Below is a small trained network, with its code and all its weights. Each question gives an input and a class and asks what happens when units are switched off, that is, made to give their printed mean instead of their output.

import numpy as np


def w(rows, s, z=0):
    codes = np.array(rows[::2]) - 128.0
    scale = np.full(codes.shape[1], s)
    scale[-1] = z or s
    return codes * scale


def f(y):
    return y / 2 * (1 + np.tanh(0.7978845608 * (y + 0.044715 * y**3)))


def log_softmax(a):
    a = a - a.max(-1, keepdims=True)
    return a - np.log(np.exp(a).sum(-1, keepdims=True))


def net(x, mask):
    res = np.array(x, float).reshape(1, 7) / 4 @ E
    y = f(res @ A[0][:, :-1].T + A[0][:, -1])
    res = res + np.where(mask, y, B[0][:, -1]) @ B[0][:, :-1]
    return log_softmax(res[-1] @ U[:, :-1].T + U[:, -1])


A, B = {}, {}
E = w([
[77,80,79,28,158,90,206,155,70,64],'x0',
[86,149,49,72,80,180,43,108,101,139],'x1',
[147,198,61,143,224,227,187,138,146,119],'x2',
[78,202,210,83,161,131,102,54,142,44],'x3',
[87,64,212,92,109,236,137,170,141,153],'x4',
[157,77,142,141,174,155,138,3,35,185],'x5',
[126,125,128,127,135,128,123,129,131,130],'x6',
],0.0055)
A[0] = w([
[123,166,117,110,93,116,126,207,186,101,87],'n1',
[141,88,133,133,167,147,151,32,66,170,126],'n2',
[147,190,179,235,126,162,48,111,196,186,92],'n3',
[142,179,88,123,217,217,176,144,134,138,111],'n4',
[150,91,139,130,154,146,144,35,90,166,124],'n5',
[146,65,50,172,96,124,152,189,100,192,106],'n6',
[139,96,137,126,152,140,148,34,93,174,130],'n7',
[162,90,232,210,209,58,248,155,163,111,20],'n8',
[96,136,26,62,71,201,20,100,103,128,9],'n9',
[116,183,136,112,108,108,128,229,198,99,103],'n10',
[120,78,190,94,115,235,125,175,127,131,112],'n11',
[135,154,119,108,97,120,122,213,194,92,112],'n12',
[113,92,161,110,75,73,97,118,130,141,95],'n13',
[109,91,191,92,119,203,141,164,138,150,79],'n14',
[101,192,198,103,145,132,109,57,150,72,96],'n15',
[156,203,39,178,152,1,111,89,109,109,87],'n16',
[149,175,163,209,103,156,87,113,165,175,100],'n17',
[95,159,169,58,151,121,142,94,109,68,115],'n18',
[89,172,188,94,148,135,90,62,150,54,106],'n19',
[148,182,73,147,141,47,122,93,112,129,86],'n20',
[147,78,133,131,162,150,150,32,71,168,119],'n21',
[139,120,133,123,134,130,132,115,97,130,135],'n22',
[142,63,67,159,98,122,144,166,124,173,97],'n23',
[105,97,105,59,165,91,175,160,86,94,98],'n24',
[111,169,121,112,109,103,128,212,180,109,96],'n25',
[107,90,96,72,149,105,192,146,96,97,70],'n26',
[115,73,182,99,69,43,76,119,102,131,117],'n27',
[147,59,49,180,91,130,159,184,117,185,117],'n28',
[106,98,197,112,113,204,152,173,117,140,69],'n29',
[132,48,172,102,82,51,68,112,115,117,110],'n30',
[142,174,71,135,224,210,158,139,146,111,100],'n31',
[101,90,100,57,155,95,190,140,103,92,104],'n32',
[132,165,81,147,201,207,166,128,152,113,101],'n33',
[99,92,99,52,165,102,182,160,94,98,101],'n34',
[109,181,169,97,143,115,109,84,133,85,65],'n35',
],0.0067,0.0015)
B[0] = w([
[93,130,122,149,155,131,102,137,102,83,175],'n1',
[87,137,122,145,157,139,94,152,117,65,210],'n2',
[198,85,36,173,101,166,128,137,121,143,252],'n3',
[102,125,162,164,64,67,131,144,140,147,217],'n4',
[95,135,116,142,147,138,103,153,117,76,194],'n5',
[179,174,183,124,182,132,148,144,136,143,213],'n6',
[95,131,116,139,154,132,102,156,120,83,192],'n7',
[99,205,72,5,89,113,84,70,77,180,241],'n8',
[112,197,74,23,104,102,102,73,78,170,208],'n9',
[84,133,124,144,171,139,90,146,101,69,193],'n10',
[113,67,143,86,134,140,167,78,152,107,182],'n11',
[86,136,123,147,159,133,102,136,108,76,181],'n12',
[112,127,131,154,94,99,141,140,132,139,162],'n13',
[114,87,144,104,135,136,163,88,147,113,163],'n14',
[176,157,163,131,179,130,147,163,136,160,195],'n15',
[88,33,178,71,131,170,183,75,165,109,253],'n16',
[170,102,68,149,112,152,122,132,125,134,207],'n17',
[180,143,134,149,154,140,136,151,132,150,182],'n18',
[181,163,168,121,180,129,156,147,130,157,197],'n19',
[104,85,155,93,132,150,153,108,146,119,190],'n20',
[85,140,116,146,158,138,100,154,122,64,208],'n21',
[125,126,129,134,133,131,113,132,127,124,136],'n22',
[155,163,161,136,162,127,143,143,136,144,183],'n23',
[169,105,79,162,108,158,115,128,130,141,189],'n24',
[93,130,122,145,153,142,99,135,107,83,175],'n25',
[172,114,91,155,114,156,117,131,138,145,178],'n26',
[101,135,152,180,73,79,135,149,146,150,200],'n27',
[176,174,181,121,190,132,143,143,135,140,216],'n28',
[112,87,146,95,136,132,157,93,150,120,161],'n29',
[107,136,149,170,71,78,137,153,146,138,194],'n30',
[107,126,167,168,63,63,131,147,139,152,219],'n31',
[170,108,82,166,111,160,115,131,131,145,191],'n32',
[113,126,157,157,77,72,124,147,138,142,201],'n33',
[176,102,79,165,111,157,120,116,136,139,192],'n34',
[152,145,160,125,161,132,142,137,131,137,162],'n35',
],0.022,0.0047)
U = w([
[35,143,120,179,193,146,54,182,86,18,157],'0',
[83,131,184,204,13,8,144,168,184,184,162],'1',
[229,73,23,190,98,209,116,129,145,174,84],'2',
[210,213,220,117,239,138,177,168,154,182,199],'3',
[86,208,78,2,89,102,87,54,54,195,2],'4',
[70,7,184,67,138,170,215,47,216,102,177],'5',
],0.007,0.00056)

Each question gives the input, the list of numbers given to net, and the class t.
The units are the neurons (one row each of A and B). Each row of codes is followed by its name. A weight is (code - 128) times the scale printed after its matrix; where a second scale follows, it is the last column's (A, B and U).
mask holds one flag per neuron, in row order. A switched-off neuron (its flag False) gives its mean, the last column of its row in B, instead of its output. The means were averaged over made-up inputs and are rounded, as every weight is.
A unit's drop is (log p(t) with every unit on - log p(t) with that unit switched off) / (log p(t) with every unit on - log p(t) with every unit switched off).
The circuit of an input: a set's keep is (log p(t) with only the set's units on - log p(t) with every unit switched off) / (log p(t) with every unit on - log p(t) with every unit switched off). Starting from the 12 units with the biggest drops (on a tie, the unit counted first), units are removed one at a time, each time the one whose removal leaves the highest keep (on an exact tie, the one counted first), for as long as the keep stays at least 0.8.
units of the circuit, in order: the units of the circuit, biggest drop first
unit that matters most: the unit with the biggest drop
top k neurons: the k neurons with the biggest drops, biggest first
drop of u: that unit's drop, to one decimal
input [-1,8,3,8,-1,6,3], class 3: top 2 neurons	[n19; n15]
input [5,0,-7,2,5,6,8], class 1: units of the circuit, in order	[n27]
input [-2,4,7,3,-8,7,7], class 5: top 3 neurons	[n16; n20; n10]
input [0,5,0,-5,6,2,5], class 5: top 4 neurons	[n8; n11; n14; n29]
input [4,7,0,5,-8,5,-8], class 5: top 2 neurons	[n16; n8]
input [4,6,-7,-3,-2,3,3], class 1: top 3 neurons	[n27; n30; n8]
input [6,4,1,6,8,-5,-8], class 5: top 3 neurons	[n11; n14; n29]
input [1,-7,8,6,-4,7,-6], class 1: top 2 neurons	[n31; n4]
input [5,-8,7,1,6,-8,-4], class 0: top 4 neurons	[n10; n12; n25; n1]
input [2,-8,-2,-5,5,8,-2], class 0: top 2 neurons	[n21; n2]
input [-4,3,1,-6,5,-6,-1], class 0: top 2 neurons	[n10; n12]
input [0,-7,-2,7,5,2,-5], class 3: top 4 neurons	[n15; n19; n9; n18]
input [6,-6,3,-3,-7,6,-4], class 5: top 4 neurons	[n16; n20; n3; n9]
input [-7,-6,8,-4,5,-3,1], class 1: unit that matters most	n4
input [-5,4,7,5,-8,-7,-5], class 5: drop of n2	0.2
input [-7,-3,-1,1,4,3,5], class 2: drop of n3	0.1
input [4,3,-3,3,1,4,2], class 0: drop of n33	0.1
